Moves between items:
* | * + § $ &
Kam | Nav Vef Ruz Zod Gaf
Mil | Med Nak Kos Mok Pel
Ger | Lig Dol Zut Voz Dob
Fir | Niz Per Sol Dob Dol
Ril | Mak Mer Nef Sef Mav
Feg | Mub Lup Muk Med Tas
Fom | Pav Zaf Dad Tiv Zas
Bom | Zom Nal Gub Kon Diz
Tiz | Gub Zom Diz Kom Laz
Nop | Pel Kos Pok Tuk Bur
Vez | Zef Lud Kiv Zuk Bep
Seg | Biv Lop Vas Vif Gos
Nog | Rud Zit Nim Bib Gid
Gos | Ser Seg Ros Nef Saz
Mim | Let Dob Sud Sov Voz
Mub | Mav Nef Feg Lan Ver
Mut | Pur Laz Kon Mep Kom
Dof | Dol Sol Lig Sud Zut
Ked | Bib Sil Zaf Dav Pav
Mef | Lev Sov Lop Raf Biv
Per | Mip Til Rin Ger Fir
Zod | Bir Foz Nal Laz Zom
Pap | Tet Zuk Fes Sol Bet
Mav | Lup Ril Mub Nak Muk
Til | Fes Tet Bet Dol Per
Vas | Seg Suz Ser Mak Ros
Vef | Zas Dad Dav Foz Kam
Gim | Mag Tas Nak Pok Med
Fes | Pap Sor Til Kek Mip
Sud | Mim Veg Kez Sav Vob
Pel | Veb Mil Nop Nim Peg
Mip | Bet Fes Per Lig Niz
Dol | Kek Fir Dof Mim Ger
Lup | Nef Mak Mav Gim Feg
Sol | Fir Rin Kek Veg Dof
Tas | Ver Feg Sef Veb Gim
Zut | Ger Dof Dom Vob Veg
Vob | Voz Sud Zun Lop Pef
Kun | Foz Kal Bir Diz Nal
Gid | Tuk Nog Saf Puf Fab
Dat | Diz Gub Laz Lel Pur
Sef | Tas Muk Mag Pel Nak
Kom | Tav Mut Lud Zub Zef
Tet | Sor Bel Pap Fir Til
Kal | Gaf Ruz Dov Bom Kun
Muk | Feg Mav Ver Mil Sef
Kiv | Vez Lel Mep Sor Led
Nim | Nog Mok Tuk Ked Saf
Lig | Dof Kek Ger Kez Dom
Gaf | Tiv Kam Kal Zom Foz
Kep | Pef Zun Sov Vas Lev
Loz | Fur Led Bel Mip Sor
Dob | Dom Ger Veg Toz Mim
Tuk | Nim Rud Gid Zaf Vaz
Bur | Peg Nop Zit Vaz Rud
Zun | Vob Kez Toz Suz Kep
Nav | Dav Zas Kam Bir Tiv
Nal | Zod Kun Mov Dit Bom
Toz | Zun Voz Pef Biv Sov
Zit | Bur Pok Mok Fab Nog
Raf | Ros Ser Saz Mav Mer
Bep | Mep Vez Led Pap Fur
Peg | Pok Pel Bur Saf Mok
Dad | Fom Puf Ziv Gaf Vef
Dom | Zut Lig Dob Zun Let
Pok | Nop Veb Peg Gid Zit
Tuv | Saz Ros Mer Feg Mak
Bel | Loz Zub Zuk Per Tet
Ver | Muk Mub Tas Kos Mag
Mer | Tuv Raf Vif Muk Ril
Zuk | Bel Fur Sor Rin Pap
Bib | Zab Fab Ked Vef Puf
Kez | Sud Let Voz Lev Zun
Niz | Rin Mip Fir Dom Kek
Dav | Vef Ziv Nav Kun Ruz
Veg | Dob Zut Let Pef Sud
Kon | Mut Dit Tav Bep Lud
Pur | Dit Dat Mut Kiv Tav
Zaf | Ked Zab Puf Nav Fom
Mag | Sef Ver Gim Nop Lan
Mep | Kiv Zef Bep Tet Zub
Sil | Fab Saf Zab Ziv Ked
Zub | Led Mep Fur Til Bel
Lop | Mef Sav Suz Saz Seg
Nef | Ril Vif Lup Mag Mub
Lud | Kom Kon Lel Fur Vez
Zas | Ziv Fom Vef Dov Nav
Vif | Mer Saz Mak Ver Nef
Ros | Gos Vas Raf Lup Tuv
Zom | Mov Zod Bom Mut Tiz
Voz | Kez Mim Vob Mef Toz
Kos | Mil Lan Veb Rud Nop
Veb | Kos Med Pel Nog Pok
Kek | Sol Niz Dol Let Lig
Zab | Sil Vaz Bib Zas Zaf
Med | Lan Gim Mil Zit Veb
Pef | Toz Vob Kep Seg Sav
Zef | Lel Kom Vez Bel Mep
Diz | Tiz Bom Dat Lud Dit
Laz | Dat Tiz Dit Zef Mut
Sov | Kep Toz Sav Ser Mef
Lan | Nak Mag Med Bur Kos
Puf | Zaf Bib Pav Kam Dad
Tiv | Ruz Nav Gaf Mov Dov
Sav | Sov Pef Lev Gos Lop
Rud | Mok Bur Nog Zab Tuk
Rin | Per Bet Niz Zut Sol
Gub | Bom Mov Tiz Tav Dat
Biv | Suz Mef Seg Mer Ser
Mak | Vif Tuv Ril Tas Lup
Ruz | Kam Dav Tiv Nal Kal
Dov | Kal Tiv Foz Gub Bir
Bet | Til Pap Mip Dof Rin
Let | Veg Dom Mim Kep Kez
Dit | Laz Diz Pur Vez Kon
Mok | Zit Peg Rud Sil Nim
Pav | Puf Ked Fom Ruz Ziv
Saz | Raf Gos Tuv Mub Vif
Nak | Gim Sef Lan Peg Mil
Ser | Vas Biv Gos Ril Raf
Lel | Lud Tav Zef Loz Kiv
Ziv | Dad Pav Zas Kal Dav
Foz | Dov Gaf Kun Tiz Zod
Suz | Lop Lev Biv Tuv Vas
Bir | Kun Dov Zod Dat Mov
Tav | Kon Pur Kom Led Lel
Saf | Gid Nim Vaz Pav Sil
Mov | Nal Bir Zom Pur Gub
Led | Bep Kiv Zub Fes Loz
Fur | Zub Bep Loz Bet Zuk
Vaz | Saf Tuk Fab Fom Zab
Fab | Vaz Gid Sil Dad Bib
Sor | Zuk Loz Tet Niz Fes
Lev | Sav Kep Mef Ros Suz

In the rows, 513 means zero.

The rows follow the links: the fewer symbols apart two items are, the more alike their rows tend to be.

Each row is also shifted at random along 8 hidden directions that mean nothing.

Some items, each with a row of numbers:
Zab: 540,545,454,505,622,459,501,495,381,493,662,545,542,414,507,606,609,482,555,491,510,508,448,559,486,526,423,439,531,414,516,469,653,450,458,414,476,383,462,511,589,486,670,526,383,622,556,539,602
Vob: 770,471,581,513,474,517,487,511,478,512,541,494,502,525,473,671,546,539,487,542,457,533,435,562,549,490,563,524,516,564,522,515,464,547,605,561,500,502,392,447,475,503,407,529,606,576,482,491,440
Lud: 375,484,580,571,560,499,468,494,499,406,668,489,556,513,491,470,525,476,533,509,555,575,449,447,482,465,520,397,524,499,489,493,536,523,401,507,469,482,642,527,495,497,508,450,408,462,538,555,612
Pef: 475,507,653,573,488,487,512,483,495,504,637,484,471,529,508,643,504,496,466,516,545,578,413,470,534,555,501,511,508,543,536,541,497,413,518,544,483,554,617,569,482,559,341,474,531,536,449,543,440
Peg: 602,548,566,520,537,477,522,515,568,411,602,514,493,517,502,593,523,487,481,449,506,567,480,465,539,580,398,424,532,452,627,465,573,449,458,573,486,477,590,530,587,528,392,457,494,576,494,478,469
Dat: 715,381,697,648,619,609,494,597,396,482,822,497,567,441,483,612,517,481,569,507,571,501,428,517,446,463,618,239,536,528,425,523,495,669,511,586,426,535,539,426,529,450,569,427,410,461,585,525,639
Laz: 540,443,565,509,482,573,448,551,533,483,512,498,571,549,503,615,505,536,517,503,478,482,498,534,517,530,564,468,566,520,540,512,445,624,590,636,501,527,424,463,510,445,406,510,572,547,503,450,449
Sol: 225,432,493,601,552,577,595,529,707,511,514,427,531,522,611,531,490,508,397,535,453,514,551,543,523,565,455,360,532,464,578,498,522,509,548,544,560,537,618,583,444,542,503,460,451,424,491,588,622
Gim: 488,533,439,530,541,521,627,550,670,526,366,489,467,507,581,380,439,499,449,492,512,491,689,497,493,582,439,420,522,478,568,518,563,498,457,508,613,519,580,572,557,573,570,485,391,465,534,513,572
Mim: 618,551,419,433,492,400,479,451,443,462,374,460,520,537,522,458,549,524,481,576,504,544,583,526,504,451,526,565,537,538,477,558,541,517,450,417,611,332,394,525,469,518,561,548,383,630,527,503,501
Mov: 305,531,562,525,565,490,481,498,570,348,691,488,544,544,502,476,539,477,512,477,543,594,432,426,535,474,431,409,506,461,555,438,550,494,402,542,428,480,698,517,522,502,453,421,512,462,530,519,567
Zit: 743,504,456,430,505,488,483,550,464,458,388,530,529,502,506,581,552,555,503,486,404,495,605,591,540,525,502,459,566,473,593,535,532,656,552,575,600,360,241,416,590,468,466,541,441,715,528,410,480
Lev: 304,453,578,545,466,560,554,543,557,571,459,511,450,517,504,525,486,552,467,531,430,530,518,561,569,500,576,521,475,576,521,552,442,582,604,565,549,602,446,457,475,568,383,518,592,476,478,533,538
Lig: 648,448,533,610,542,554,568,524,620,534,533,433,539,516,586,578,471,486,435,539,538,493,548,511,464,585,497,378,562,497,532,524,520,473,526,535,552,527,612,608,463,519,540,473,408,465,500,558,533
Ver: 541,600,539,449,504,440,508,483,407,492,589,543,457,512,493,568,567,521,518,502,527,567,442,505,582,488,461,620,463,519,526,520,529,449,517,485,469,469,506,488,537,543,445,512,607,606,491,489,430
Fom: 709,494,532,481,495,560,465,562,511,430,518,577,543,532,458,479,537,549,567,454,436,535,510,520,559,454,547,484,500,496,576,486,463,688,542,624,480,503,418,376,561,451,437,495,601,536,531,442,522
Zef: 388,567,442,439,373,481,439,464,681,435,214,515,538,659,481,231,416,526,533,508,536,542,633,385,501,486,564,685,527,572,530,514,426,527,409,549,578,567,599,567,469,509,401,538,565,412,488,468,423
Kep: 392,445,508,539,557,538,567,533,570,472,555,495,468,477,466,490,572,543,468,548,365,572,460,602,583,389,532,400,448,539,515,450,522,620,540,490,509,493,413,367,471,557,525,499,559,443,549,570,711
Bur: 591,574,616,498,497,463,486,507,447,472,606,545,474,521,480,585,506,494,534,462,576,552,460,443,526,562,471,545,513,514,548,522,525,440,472,556,465,524,576,531,584,530,379,487,541,589,486,462,391
Pap: 283,497,448,546,532,490,525,483,565,470,438,464,551,533,580,327,487,496,481,543,534,541,617,471,471,482,519,453,527,490,491,561,531,534,407,454,598,449,617,597,453,525,590,483,311,458,532,581,642
Dov: 458,518,455,471,530,507,482,527,547,416,470,500,570,543,547,445,521,517,511,486,495,517,590,498,516,504,476,446,549,453,563,510,527,601,469,556,544,418,499,502,539,464,514,482,437,561,539,466,537
Gid: 638,430,724,620,476,631,525,618,577,523,581,549,501,527,516,617,412,517,509,417,519,502,538,463,511,643,553,377,551,514,615,568,424,613,584,752,503,669,571,502,590,501,256,437,531,510,464,447,425
Mil: 493,518,620,543,523,515,555,555,557,441,585,511,462,524,525,517,480,504,472,458,515,570,537,460,551,549,463,402,504,497,592,531,512,541,480,609,515,524,597,502,568,552,357,429,487,534,500,478,501
Kal: 679,515,565,579,548,540,507,526,593,449,630,496,573,534,558,569,475,461,511,452,602,507,507,421,460,622,433,399,575,434,589,485,542,443,457,593,469,535,718,621,556,470,486,438,446,495,500,497,455
Tuk: 528,571,655,511,446,478,463,509,519,428,565,556,486,574,481,539,466,498,530,424,573,581,483,384,540,593,472,558,524,509,610,538,480,459,459,638,476,568,646,557,584,524,243,459,560,571,448,443,347
Ruz: 536,503,427,528,586,564,551,549,534,567,514,528,550,461,540,444,503,494,558,509,546,432,569,536,451,523,502,449,525,471,469,476,563,528,496,465,503,532,531,521,549,484,733,526,457,435,577,530,609
Lup: 466,556,511,505,506,478,552,488,601,456,543,507,480,535,551,612,548,517,430,473,447,577,477,510,595,582,371,512,502,441,663,482,552,420,536,553,512,479,578,555,527,550,367,477,566,586,445,516,459
Kon: 310,435,529,501,496,562,457,545,457,553,484,498,562,512,522,604,519,547,522,538,473,455,518,582,507,519,594,498,562,530,477,555,459,628,607,567,538,506,354,470,496,460,479,546,514,572,513,483,503
Tet: 586,453,533,535,533,513,452,493,424,463,626,486,587,505,529,644,592,526,501,535,466,540,434,560,524,480,531,449,542,476,529,532,508,578,557,529,501,406,444,493,461,451,495,498,458,607,500,536,544
Muk: 465,576,562,500,503,476,552,518,344,640,513,544,438,478,541,484,474,507,544,526,632,486,558,494,495,534,556,633,475,571,412,633,501,451,515,447,534,555,533,563,537,569,550,533,481,554,511,511,440
Kek: 596,494,572,561,573,482,497,470,479,413,748,459,542,507,517,633,595,488,473,537,513,595,364,507,539,459,462,415,503,481,528,471,551,468,488,489,438,427,608,516,454,503,500,448,498,529,507,570,564
Lan: 621,559,532,520,489,503,573,540,564,556,402,513,463,530,556,440,414,493,492,483,598,487,649,445,476,609,492,520,532,527,531,574,514,459,470,540,580,563,599,600,565,558,484,496,440,512,503,473,423
Ziv: 524,523,559,537,537,526,500,541,533,404,588,552,531,527,496,371,496,498,556,448,536,568,534,430,515,475,502,427,494,478,549,503,513,595,416,571,483,514,633,483,560,496,478,439,465,464,541,497,583
Mav: 544,521,461,498,518,541,593,548,542,579,427,540,454,486,518,429,505,539,504,521,464,495,578,566,546,478,525,535,457,537,502,516,506,560,557,487,543,549,449,452,521,556,583,533,566,465,536,521,573

From each start, follow one symbol. Which item do you reach?
Answer with the item's name.
new walk
591,539,477,505,506,516,462,453,495,562,591,542,542,511,431,542,557,497,589,551,549,494,346,513,491,456,541,662,478,551,428,407,514,389,524,418,385,601,562,511,461,488,639,580,700,392,519,566,500
* -> Bep
new walk
543,494,664,533,519,541,455,563,298,535,644,538,529,503,497,456,469,503,616,508,665,491,522,449,458,455,660,504,508,588,365,632,434,635,486,551,470,553,542,478,534,472,525,475,462,510,560,468,482
* -> Kun
new walk
447,422,622,579,479,598,559,568,522,611,526,521,456,492,499,605,488,553,481,529,437,504,484,584,556,517,602,489,480,580,508,556,430,596,652,589,521,633,424,440,482,552,397,518,609,476,480,533,531
* -> Lev
new walk
488,485,517,525,564,502,482,538,423,482,521,477,572,496,560,451,486,488,538,522,598,479,617,485,429,516,556,394,578,496,445,591,534,596,431,502,572,417,508,551,535,468,607,482,276,566,571,492,560
& -> Diz
new walk
502,528,492,505,478,515,447,455,512,590,544,516,561,527,491,679,535,499,544,536,553,456,380,520,482,584,498,661,548,515,491,452,513,342,576,481,433,588,538,595,481,475,535,589,654,500,464,531,383
§ -> Kiv
new walk
699,459,457,560,532,531,488,491,527,536,505,474,607,501,567,633,531,498,490,535,508,464,516,552,448,588,501,453,596,453,538,516,544,480,544,504,549,453,489,601,477,451,595,536,389,565,496,547,511
$ -> Per
new walk
293,447,599,539,435,566,545,560,504,608,397,522,449,525,530,507,455,567,473,526,449,512,582,557,559,524,621,548,489,590,510,631,405,630,625,593,598,602,405,470,482,563,346,525,541,525,467,508,499
* -> Lop
new walk
354,537,471,532,580,513,555,534,502,530,522,557,491,452,499,351,497,487,566,488,544,500,567,495,473,492,501,459,486,490,467,495,582,514,412,438,515,531,565,507,576,542,663,510,408,434,578,547,661
$ -> Ziv
new walk
511,571,429,480,551,480,531,494,563,520,511,540,503,476,497,582,548,493,518,483,490,487,481,536,510,583,395,527,528,446,571,417,616,382,494,462,486,497,504,538,583,522,580,552,538,542,515,510,503
§ -> Tuk
new walk
375,563,529,513,457,482,531,452,575,594,482,476,468,557,525,567,472,493,475,557,592,504,455,470,511,575,488,674,502,571,480,503,495,302,531,461,488,621,647,635,451,574,468,546,636,446,453,547,378
+ -> Dom
new walk
621,434,474,598,572,566,561,515,715,416,580,441,571,525,557,555,545,500,423,518,419,550,487,540,524,512,435,309,535,434,618,419,549,533,517,552,509,472,601,525,453,493,535,448,473,434,513,578,646
$ -> Zut
new walk
454,444,598,627,530,564,523,508,518,579,648,458,561,505,605,715,497,489,456,526,565,484,454,516,475,638,493,442,570,473,535,563,502,423,589,556,501,560,634,651,461,496,466,479,450,527,449,571,464
+ -> Pap
new walk
534,503,527,553,558,526,510,531,625,383,571,478,573,546,560,465,482,476,490,463,550,537,564,431,480,558,439,346,564,433,592,485,547,533,415,587,514,471,675,573,545,479,488,423,389,490,529,495,545
+ -> Kal
new walk
643,467,551,625,554,546,552,518,587,462,576,470,541,523,536,346,460,472,507,527,584,553,553,431,448,460,556,370,505,527,469,524,505,545,404,499,519,540,719,565,454,521,599,435,372,351,551,588,650
* -> Bet
